Here is a tiny trained network, its code and every weight. The questions are about switching its units off for an input and a target symbol, where a switched-off unit gives its printed mean instead of its output.

import numpy as np


def w(rows, s, z=0):
    codes = np.array(rows[::2]) - 128.0
    scale = np.full(codes.shape[1], s)
    scale[-1] = z or s
    return codes * scale


def f(y):
    return y / 2 * (1 + np.tanh(0.7978845608 * (y + 0.044715 * y**3)))


def softmax(a):
    e = np.exp(a - a.max(-1, keepdims=True))
    return e / e.sum(-1, keepdims=True)


def log_softmax(a):
    a = a - a.max(-1, keepdims=True)
    return a - np.log(np.exp(a).sum(-1, keepdims=True))


def net(x, mask):
    ids = ['αβγδεζηθλμξστφψω'.index(c) for c in x.split()]
    T = len(ids)
    res = E[ids] + P[:T]
    u = 0
    for l in range(2):
        r = res
        for j in range(3):
            rows = slice(2 * j, 2 * j + 2)
            q, k, v = (r @ M[l][rows].T for M in (Q, K, V))
            z = softmax(np.where(np.tri(T) > 0, q @ k.T / 2**0.5, -1e9)) @ v
            o = O[l][rows]
            res = res + np.where(mask[u + j], z, o[:, -1]) @ o[:, :-1]
        u += 3
        y = f(res @ A[l][:, :-1].T + A[l][:, -1])
        res = res + np.where(mask[u : u + 4], y, B[l][:, -1]) @ B[l][:, :-1]
        u += 4
    return log_softmax(res[-1] @ U[:, :-1].T + U[:, -1])


Q, K, V, O, A, B = {}, {}, {}, {}, {}, {}
E = w([
[33,67,152,175,127,142,104,81,142,168,136,124],'α',
[117,96,52,90,206,90,191,191,131,117,140,124],'β',
[124,165,160,73,185,196,155,116,145,214,147,96],'γ',
[91,121,129,101,224,131,101,118,160,70,77,98],'δ',
[109,147,80,179,51,114,96,224,91,168,40,172],'ε',
[131,102,110,147,152,25,165,82,119,116,186,158],'ζ',
[114,103,92,102,151,174,84,164,125,145,189,79],'η',
[30,87,154,171,152,161,131,127,68,116,133,143],'θ',
[129,114,125,154,155,42,159,100,131,107,182,168],'λ',
[119,104,167,127,4,196,206,139,121,10,126,63],'μ',
[72,168,146,63,23,152,137,177,217,73,158,208],'ξ',
[115,150,49,33,127,191,120,87,77,99,160,135],'σ',
[130,113,112,152,148,33,171,76,114,122,180,151],'τ',
[114,103,142,129,151,24,145,82,140,91,181,183],'φ',
[63,65,128,226,134,175,169,81,84,167,146,106],'ψ',
[76,68,137,200,142,200,159,81,146,124,147,178],'ω',
],0.021)
P = w([
[225,5,197,116,74,28,157,106,77,164,114,181],'0',
[207,17,181,124,82,50,146,107,86,154,118,164],'1',
[186,41,167,125,94,65,147,104,95,150,126,159],'2',
[164,59,150,126,103,78,149,96,100,150,135,146],'3',
[148,79,138,133,116,96,146,102,106,144,148,138],'4',
[129,99,120,133,130,101,143,97,114,144,153,135],'5',
[111,112,112,139,143,116,139,92,121,141,163,119],'6',
[95,131,98,135,159,128,141,88,135,142,172,121],'7',
[71,149,86,137,170,144,143,87,132,142,180,110],'8',
[56,172,74,140,180,164,129,85,149,138,192,107],'9',
[41,191,55,152,198,181,132,93,152,128,205,106],'10',
[25,208,60,151,208,192,121,84,168,126,218,96],'11',
],0.011)
Q[0] = w([
[151,128,92,168,143,113,167,112,161,128,139,155],'0.h1',
[171,125,139,132,114,161,72,119,181,133,109,117],'0.h1',
[139,82,93,101,232,23,173,91,117,149,188,158],'0.h2',
[31,3,134,170,151,188,185,85,102,149,119,175],'0.h2',
[162,142,132,73,129,77,152,114,126,94,196,96],'0.h3',
[168,195,123,118,119,124,109,188,161,128,72,103],'0.h3',
],0.017)
K[0] = w([
[86,136,91,182,154,121,123,133,170,124,134,179],'0.h1',
[185,48,153,136,127,98,135,135,145,108,114,164],'0.h1',
[27,149,100,147,254,160,104,48,129,133,240,130],'0.h2',
[155,140,81,79,189,164,112,149,148,126,126,87],'0.h2',
[25,135,163,154,109,117,173,92,147,92,211,119],'0.h3',
[169,105,177,172,69,92,118,127,85,143,90,197],'0.h3',
],0.016)
V[0] = w([
[114,74,210,87,181,104,126,165,45,87,147,165],'0.h1',
[194,98,52,135,116,136,165,190,118,151,100,136],'0.h1',
[109,80,145,115,118,68,80,154,191,174,146,22],'0.h2',
[158,158,82,78,77,53,72,168,52,99,218,82],'0.h2',
[156,121,140,123,67,189,4,39,110,147,52,67],'0.h3',
[144,103,131,84,203,162,225,255,114,119,27,149],'0.h3',
],0.0059)
O[0] = w([
[114,134,108,55,150,137,111,111,144,150,200,219,253],'0.h1',
[151,147,187,187,174,149,144,44,142,78,183,162,61],'0.h1',
[79,137,176,114,89,75,7,130,179,122,254,8,58],'0.h2',
[73,173,226,142,109,85,127,238,78,161,157,160,180],'0.h2',
[133,39,111,78,146,138,109,140,195,174,83,87,86],'0.h3',
[109,116,213,159,185,188,73,31,109,84,150,203,11],'0.h3',
],0.0077,0.0027)
A[0] = w([
[100,123,90,182,95,63,69,159,201,67,129,133,217],'0.n1',
[136,138,214,87,157,168,69,110,146,244,97,63,78],'0.n2',
[188,159,129,126,139,131,199,47,187,88,3,131,21],'0.n3',
[150,219,132,232,177,13,55,156,141,167,59,173,254],'0.n4',
],0.0054,0.0026)
B[0] = w([
[104,135,62,139,103,105,191,89,220,145,116,49,250],'0.n1',
[200,187,111,125,156,131,232,122,127,108,116,200,184],'0.n2',
[133,155,32,210,121,76,184,243,142,91,200,159,222],'0.n3',
[72,55,109,126,247,143,253,190,106,95,156,133,228],'0.n4',
],0.0075,0.0017)
Q[1] = w([
[146,216,145,152,44,117,152,208,100,174,158,181],'1.h1',
[125,164,242,145,165,159,19,168,157,131,36,97],'1.h1',
[151,198,198,143,69,166,7,164,153,154,1,104],'1.h2',
[209,104,79,139,115,39,196,180,133,58,103,97],'1.h2',
[131,104,155,144,127,99,146,172,119,223,219,97],'1.h3',
[103,189,181,21,45,184,112,146,154,134,187,91],'1.h3',
],0.0098)
K[1] = w([
[124,82,102,140,23,120,110,140,85,151,171,159],'1.h1',
[211,88,165,119,144,5,132,102,130,109,136,167],'1.h1',
[214,55,172,135,90,12,123,89,115,133,137,186],'1.h2',
[43,130,135,167,91,186,179,118,152,128,125,115],'1.h2',
[132,171,102,152,150,111,82,187,139,214,162,125],'1.h3',
[232,119,170,66,91,152,108,168,118,86,157,103],'1.h3',
],0.012)
V[1] = w([
[65,172,110,137,145,193,133,145,107,114,118,77],'1.h1',
[182,149,147,126,96,193,164,96,113,216,190,131],'1.h1',
[97,88,91,184,141,111,107,89,2,179,131,67],'1.h2',
[140,79,159,145,95,164,190,131,110,89,132,74],'1.h2',
[165,136,122,102,121,199,86,180,129,114,113,129],'1.h3',
[183,187,124,110,105,148,105,140,124,85,196,129],'1.h3',
],0.0069)
O[1] = w([
[172,84,187,100,147,101,108,129,122,113,121,175,151],'1.h1',
[151,164,123,173,123,148,51,166,172,102,98,113,248],'1.h1',
[181,138,140,160,6,121,109,101,103,188,156,125,150],'1.h2',
[180,183,128,113,172,167,116,125,171,146,147,127,169],'1.h2',
[142,77,164,167,113,175,141,101,169,134,182,154,3],'1.h3',
[107,103,109,156,148,93,124,121,122,151,167,141,61],'1.h3',
],0.012,0.0042)
A[1] = w([
[254,101,131,101,151,53,108,75,103,30,61,183,64],'1.n1',
[74,122,202,192,175,93,178,155,159,111,124,100,1],'1.n2',
[180,168,142,80,127,151,171,82,70,205,167,142,105],'1.n3',
[102,115,168,155,175,100,157,134,119,113,128,213,103],'1.n4',
],0.008,0.0059)
B[1] = w([
[101,73,162,192,100,254,132,107,138,159,121,160,211],'1.n1',
[230,138,95,72,125,188,52,184,100,127,187,150,185],'1.n2',
[180,90,207,152,141,78,53,112,198,61,104,137,255],'1.n3',
[87,186,124,126,80,212,108,129,123,175,103,37,230],'1.n4',
],0.0098,0.0029)
U = w([
[135,130,81,83,62,143,130,117,165,148,104,62,64],'α',
[120,187,132,146,103,166,115,91,101,118,152,136,40],'β',
[85,76,122,203,128,114,83,167,168,30,77,87,83],'γ',
[72,51,124,96,147,138,167,67,123,113,127,97,144],'δ',
[159,95,200,162,100,152,208,162,136,2,158,61,161],'ε',
[109,138,121,152,132,83,147,142,122,88,116,127,118],'ζ',
[107,43,135,172,128,135,109,200,160,171,210,111,189],'η',
[161,79,112,53,89,125,52,120,93,83,121,239,231],'θ',
[114,140,116,138,116,109,147,132,131,112,126,115,100],'λ',
[151,177,159,127,208,139,119,100,192,245,108,164,179],'μ',
[137,100,94,105,122,163,120,156,114,106,124,95,1],'ξ',
[107,107,181,169,108,152,181,216,137,206,33,128,223],'σ',
[112,135,128,153,125,82,144,145,129,77,112,127,134],'τ',
[55,173,105,93,70,109,152,141,196,95,128,178,45],'φ',
[168,131,126,142,77,152,104,109,154,140,106,88,66],'ψ',
[148,115,33,163,105,165,159,120,129,129,148,163,37],'ω',
],0.0056,0.0031)

Each question gives the input, a string of symbols that net reads in full, and the target symbol t.
The units are the heads (2 rows each of Q, K, V and O) and the neurons (one row each of A and B). Each row of codes is followed by its name. A weight is (code - 128) times the scale printed after its matrix; where a second scale follows, it is the last column's (O, A, B and U).
mask holds one flag per unit, layer by layer, with each layer's heads first. A switched-off unit (its flag False) gives its mean, the last column of its rows in O or B, instead of its output. The means were averaged over made-up inputs and are rounded, as every weight is.
A unit's drop is (log p(t) with every unit on - log p(t) with that unit switched off) / (log p(t) with every unit on - log p(t) with every unit switched off).
The circuit of an input: a set's keep is (log p(t) with only the set's units on - log p(t) with every unit switched off) / (log p(t) with every unit on - log p(t) with every unit switched off). Starting from the 12 units with the biggest drops (on a tie, the unit counted first), units are removed one at a time, each time the one whose removal leaves the highest keep (on an exact tie, the one counted first), for as long as the keep stays at least 0.8.
circuit, biggest first: the units of the circuit, biggest drop first
unit that matters most: the unit with the biggest drop
top k neurons: the k neurons with the biggest drops, biggest first
top k neurons in layer l: the k neurons of layer l with the biggest drops, biggest first
which heads matter: for each layer, one digit per head in row order, 1 if its drop is at least 0.15 and else 0, layers parted by /
input μ ω τ, target ω: which heads matter	010 / 000
input σ ε ε σ γ ω ω ξ ψ ψ τ, target ψ: unit that matters most	1.h2
input ζ ω η σ ε ε ω ω δ ψ, target δ: circuit, biggest first	(1.h1 0.h2)
input ω ω ω μ ξ ξ γ η ψ λ η λ, target η: which heads matter	010 / 001
input γ ζ ξ ω δ ω σ ε σ ω θ ω, target σ: which heads matter	010 / 000
input σ σ η ω ε σ δ ω μ σ, target θ: circuit, biggest first	(1.h1 1.n4)
input σ ω ε ζ ω δ ε β θ ω β, target ω: circuit, biggest first	(0.h2 0.n3)
input ω δ σ η ω μ α ω α, target η: circuit, biggest first	(0.h2 1.h3)
input ω σ β, target σ: circuit, biggest first	(0.h2 1.n4)
input η ω ξ ω β, target ω: top 2 neurons	(0.n3 1.n1)
input ω γ α σ ε α, target σ: circuit, biggest first	(0.h2 1.h3)
input ω σ σ φ, target σ: circuit, biggest first	(0.h2 1.n1 1.n4)
input τ α θ β, target θ: which heads matter	100 / 010
input ω μ τ, target μ: which heads matter	000 / 010
input ω φ λ ξ ψ ε μ δ α ω, target δ: unit that matters most	1.h1
input ω ω ζ ω μ ε ω β α ω, target β: which heads matter	001 / 000
input ε θ ω ξ φ η, target η: which heads matter	010 / 001
input η ζ ξ σ ψ β, target ψ: top 2 neurons in layer 1	(1.n3 1.n1)
input μ η γ δ ω, target δ: circuit, biggest first	(0.h2 1.h1 0.h3)
input η η ω ω γ ξ ζ ζ ω ω ω, target γ: top 2 neurons	(0.n2 0.n3)
input ω σ θ ζ, target θ: top 2 neurons in layer 1	(1.n3 1.n4)
input σ ω ε ψ, target σ: circuit, biggest first	(0.h2)
input ω ω ψ ω θ ω μ α θ, target θ: which heads matter	000 / 110
input φ σ μ ω μ ω θ ω ω θ σ τ, target σ: which heads matter	010 / 100
input θ ε τ, target ε: top 2 neurons	(1.n3 0.n4)
input ψ β σ ε τ ω μ η ε ω θ ζ, target θ: which heads matter	110 / 110
